Each row has a hidden value; after the row comes its grade, the name of the range that the value falls in. Each part has its own.
[  4   7   8 -15  -3 -14  20 -13   8   6 -19  19 -16  10 -20  18  -2  -8
  27  -2  -6  48   7  43 -14 -10  -8  -5  40  22 -31 -17 -11 -15   5  -2
 -11  11 -27 -13   4 -10  -9] | (81)
[ -6   7   4  -2   4   2   4   7  -1   6   4  -1  14  13  -9   2   5   7
  -4   0  -2  21   8  -9 -27   3   0  -5  30   2  -2   3 -10   5  -3   1
  -1   4  -8   0   5  -1  -1] | (84)
[  8   2  -3  -9  -4 -11  15  -8   2   1 -53  24 -24   7 -15   6  -4 -11
  31  -1  -3  49  10  29 -10 -17  -4  -5  20  14 -15  -6  -1 -35   2 -18
  -3  20 -28 -13   0  -1  -9] | (81)
[ -8   3   4 -15  -3  -5   5  -4   2  11   0  13   9   9 -12   4  -2  -8
  15  -3  -1  21  14   4 -17   6  -1  -6  17   3  -7  -3  -6  -5   8  -9
  -3   5  -5 -16   0   1   1] | (81)
[  3   6   4   9   3   0   9  -4   0  -3   6  -3   7   6  -5   6   5  10
 -13   1  -7  22  -4   4 -25  -2  -3  -7  23   4  -1   5   0  13  -6   1
  -3  12 -11   9   6  -5  -3] | (84)
[-14   3   5 -11   4   4  -6  15 -17  10  28 -13  16   8  -2  -5   2  -2
  -1  -2   5 -23  13 -40  -3  14   6  -3   4  -2   4   5  -3   1   1  -2
  -2   1   8  -9  -2   2   4] | (80)
[-16   6  11 -27   4   6  -1  25 -26  15  44 -16  12  15 -10   1   3  -3
   6  -2   7 -20  19 -45   0  17   6  -2  23   5  -6  -2 -10  -2   1   2
  -5   4   9 -15  -1   0   5] | (80)
[  4   3  -1  -6  -3  -6  16  -4  -4   4 -19  15  -9   4  -8   6  -2  -5
  17   0  -2  33   3  18  -1 -10  -2  -8  19  11  -6  -6   4 -21   6  -9
  -4  10 -22  -5  -1  -6  -6] | (81)
[ 11   3   2  12  -2 -13  15 -24  15  -3 -41  22 -11   2  -6   8  -3  -2
   7  -1 -11  43   0  36 -28 -11  -7  -7  14   5  -6  -1   2  -2   1  -9
  -4  18 -23  -4   6  -1  -7] | (80)
[  5   3   3  -8  -4 -12  15 -14   7   3 -33  18 -16   6 -11  12  -3  -9
  23  -2  -6  38   6  34 -11  -7  -7  -6  21  12 -20 -10  -3 -15   7  -9
  -7  19 -22 -13   4  -3  -5] | (81)
[ -9   4   3  -4   6   5  -3  16 -12   7  15 -11  18  11  -4  -6   4   4
  -7  -1   3  -7  13 -35 -18   9   7  -2  12  -5   7   9  -5   5  -5  -1
   1   6   7  -5   0   4   3] | (84)
[  8   5   1   6  -1  -5  19  -7  -2  -1 -20  16  -5   7 -13   4   0   4
  11   1  -8  49   1  18 -21 -11  -3  -6  28  10   0  -2   3  -7  -2  -8
  -3   9 -23   2   4  -4  -6] | (80)
[ -5   7  -3  -5   5   8  -3  10   0   2   6 -10  18  11  -9  -1   8  12
 -14   1   1  18   9 -12 -33   2   1  -9  28   0   2  15 -10   5 -10   4
   3  21  -8   6   2  -2  -1] | (84)
[ -1   1 -16  14   5  10 -12   3   4  -8 -22 -12  20   2   5 -12   5  14
 -26   2   2  15   2 -16 -32  -4   3 -12  -3 -14  23  33   6   5 -14  -6
  12  33  12  16  -2   4   1] | (84)
[  6   4   1  -2  -3 -12  16 -18   9   2 -24  18 -12   2  -9  15  -2  -7
  18  -1  -7  37   1  39  -9  -9  -7  -7  21  13 -17  -9  -2 -11   6  -4
  -8  14 -26  -7   3  -7  -8] | (81)
[ -2   5  11 -12  -5  -9  17 -14   4   8  -1  13  -4   9 -12  14  -1  -7
  14  -3  -7  28   7  19 -14   6  -6  -7  28  10 -20 -13  -7   4  11   0
  -9  12 -14 -18   7  -3   0] | (81)
[ -9  -1  -3  -4   5   6 -13  17 -17   4  -1 -12  11   4   4 -13   0  -3
  -4  -1   6 -19  12 -48  -4   9   8  -3 -14 -10  18  16   5  -6  -3 -12
   5  16  12  -6  -4  10   5] | (80)
[  0   3  14   0  -5 -11  15 -25  11   4  -1   9  -2   2  -1  18  -2  -5
   3  -3 -10  10  -2  27  -6  10  -9  -7  12   3 -19 -14  -3  19  16   5
 -11  13 -15 -10   9  -4   1] | (81)
[-13   4  10  -3   6   8  -2  18 -18   9  47 -21  27   7   3  -2   4   6
 -16  -1   3 -33   6 -42   1  19   7  -1   8  -5   8   3  -1  18   1  10
  -3  -4   9   0   1  -1   5] | (84)
[  1   4  11  12  -2  -7  14 -17  10   1   3  10   6   5  -3  11   0   3
  -5  -2 -12  24  -3  12 -26   8  -6  -6  19  -1  -4  -4  -1  24   6   2
  -5   9  -8  -3  10   0   1] | (80)
[ -7   5   0  -2   6   7  -1  21 -18   6  21 -10  16   8  -3  -7   4   1
  -4   1   5  -4  10 -31  -5   2   6  -3  15   1  11   7   1  -8  -5  -3
   1  -3   0   4  -4  -1  -1] | (84)
[-16   3  15 -12   5   9   0  22 -24  12  56 -27  24  12  -4  -1   5   5
 -11  -3   3 -27  14 -55  -4  28   8  -1  13  -2   3  -3  -8  18  -2  10
  -3  10  20 -11   3   3  11] | (84)
[ -1   6   5  -1  -1  -1  16   0 -10   7  15   8   7   4  -7   6   1   3
   6   1  -3  19  -2   8   4  -4   0  -6  28  10   0  -8   4  -5   7   2
  -6  -9 -19   2   0 -11  -6] | (80)
[ -2   7  -1   2   5   2   2   7  -1   0  -5  -4  12  10  -8  -2   5  11
 -10   2  -1  23   5  -6 -28  -4   1  -7  28   1   3  11  -6   0  -9  -1
   1  13  -5   7   2  -2  -4] | (84)
[ -2   0  -8  -8  -2  -4   5   1  -6   9 -26  17  -2   2  -6  -4  -5 -10
  21   0   4  19  11   3   4  -7   2  -7   1   3   6   4   8 -27   5 -19
   0   2 -13  -8  -8   0  -5] | (81)
[ -4   8  12   3   5   1   4  -6   6   2  33 -15  18   7  -2  11   8  14
 -26  -1  -7   6  -3  -4 -27  12  -4  -7  27   0  -5   3  -8  33  -4  13
  -5  16   0   9   9  -6   1] | (84)
[  8   4   5  11  -2 -10  17 -19   8  -2 -22  17  -7   4  -5   8  -2   1
   3   0 -11  35  -3  24 -21  -5  -6  -6  16   4  -2  -4   5   5   3  -6
  -5  12 -19  -1   6  -2  -4] | (80)
[ -5   5  -5  -4   6   5   0  19 -13   6  -2  -3  10  11  -9  -8   3   3
   3   1   5  13  13 -25 -14  -4   7  -3  18   2  10   9  -2 -16  -8  -8
   3   1  -4   1  -4   1  -4] | (84)
[ -9   6   1 -12   6   7   0  21 -13   8  19 -12  17  16 -10  -4   6   7
  -6  -1   4   9  14 -31 -24   7   6  -4  29   3   0   7  -8   1  -7   3
   1  12   6  -4   0   0   2] | (84)
[ -9  -2  -1  12   7   6 -11  10 -13   1  11 -16  20  -3  11 -13   1   4
 -19   0   3 -31   4 -45  -2  11   8  -3 -22 -15  23  17   9   7  -3  -5
   4   8  13   3  -3   8   5] | (84)
[ -3   5  -4  -7   0   0  10   8 -12  11  -1  10   6   8 -13  -1   0  -1
  15   1   2  29   9   0  -1  -9   2  -5  27   9   3   0   2 -23   2  -9
  -1  -8 -16  -1  -5  -7  -7] | (80)
[  5   5   4 -11  -3  -9  20  -6  -3   6 -20  16 -17   4 -12  13  -2  -8
  26  -1  -3  30   4  35   8 -11  -4  -4  28  19 -21 -16  -1 -24   8  -4
 -10   5 -31  -9   0 -11 -12] | (81)
[-11  11  18 -13   3   1   8   6   1  10  43  -9  19  17 -13  14   9  10
 -13  -2  -4  11   9  -6 -27  16  -3  -5  50   8 -19  -6 -21  25  -1  16
  -7   3   1  -5  10  -6   2] | (84)
[  0   4  10 -15  -4 -11  19  -6  -2   9  -8  12 -14   6 -11  15  -3 -11
  25  -3  -4  18   9  28   5  -1  -4  -2  24  15 -26 -19  -6 -11  10  -2
 -13   4 -23 -19   3  -5  -4] | (81)
[-11  10   8 -13   5  10   4  13  -5   8  47 -16  27  14 -10   6  10  15
 -16   0   1   8   6 -15 -23  12   1  -8  41   6  -7   3 -15  17  -5  18
  -2  11   9   4   3  -9   1] | (84)
[ -7   0   2 -22  -3  -6   9   6  -6  15 -10  20  -3   7 -12   0  -5 -16
  30  -3   4  15  18   4   7  -1   4  -1  11   8 -10 -10  -4 -29   9 -13
  -6  -5 -11 -22  -6   0  -3] | (81)
[ -9   5   4   0   3   6  -7  -1  13   2  17 -13  27  10  -4   4   7  12
 -27  -3  -4   8   7 -16 -44  17  -2  -9  18  -9  -2  16 -14  30  -5  11
   3  29  19   0   7   3   8] | (84)
[ -9   3   0 -18  -3  -4   5   3  -5  13  -3  14   3   9 -12   1  -3 -11
  19  -2   2  16  15   0  -5   3   1  -6  16   7  -6  -2  -3 -18   7 -12
  -3   1  -8 -16  -5   1  -1] | (81)
[  1   9   7   0   5  -1  11  -3   1  -1  15  -8   6  11 -10  10   8  11
 -12   0  -7  23   1   0 -35   4  -4  -7  34   7  -7   3  -7  20 -10   4
  -5  21  -7   5   8  -6  -1] | (84)
[ -7   1  14 -25  -3 -11  17   5  -8  17   1  13 -11   8 -13  10  -6 -20
  34  -5   0   1  17   5  17   4   2   4  20  13 -28 -28 -10 -19  12  -4
 -12 -14 -16 -27   1  -5  -2] | (81)
[-11  -1   4 -25  -4  -4   3   7  -6  17  -4  17   3   6  -9  -1  -6 -16
  28  -4   5   2  18  -1  12   5   4  -1   3   2  -7  -9  -4 -25  12  -9
  -4 -11  -2 -22  -6   2   0] | (81)
[-12   1   5 -23  -4  -3   6  12 -10  18   7  15   2   7 -12   0  -5 -16
  33  -3   6   8  19  -4  14   3   5  -1  12   8 -10 -11  -4 -30  12  -8
  -4 -13  -4 -22  -7  -1  -1] | (81)
[  4   0   0  -6  -3 -11  12  -7  -2   5 -34  14 -16   1  -5   5  -6 -14
  26  -3  -2  18   5  18   7  -7  -1  -2   3   8 -11 -11   5 -19   7 -13
  -7   9 -15 -14  -1   0  -4] | (81)
[-12   4   3 -18  -2  -4   1   3  -3  13   5   8   8  12 -13   2  -1 -10
  17  -3   1  13  18  -8 -16   8   1  -5  20   3  -7   1  -9  -7   5 -10
  -2   1  -3 -17  -2   1   2] | (80)
[  1   8   6   2   1   0  16   3  -8   5  17   6   4   9 -10   7   3   7
   5   1  -5  31   1   2 -10  -2  -2  -4  39  12  -2  -6  -3  -2   1   2
  -5  -6 -18   4   3 -10  -7] | (80)
[  1   3   4 -10  -3  -9  17  -8  -3   7  -9  11 -10   3  -7  11  -3 -10
  20  -2  -3  18   3  23  10  -3  -3  -4  18  13 -18 -16   1 -13  11  -3
 -10   6 -26 -12   1  -8  -6] | (81)
[ -4  -1   9  -9  -4 -11  10 -11   4   9 -10  11  -5   3  -3   9  -6 -16
  16  -5  -4   1   8  13   4   8  -2   0   0   3 -15 -15  -1  -1  13  -6
  -9   4 -11 -21   2   3   2] | (81)
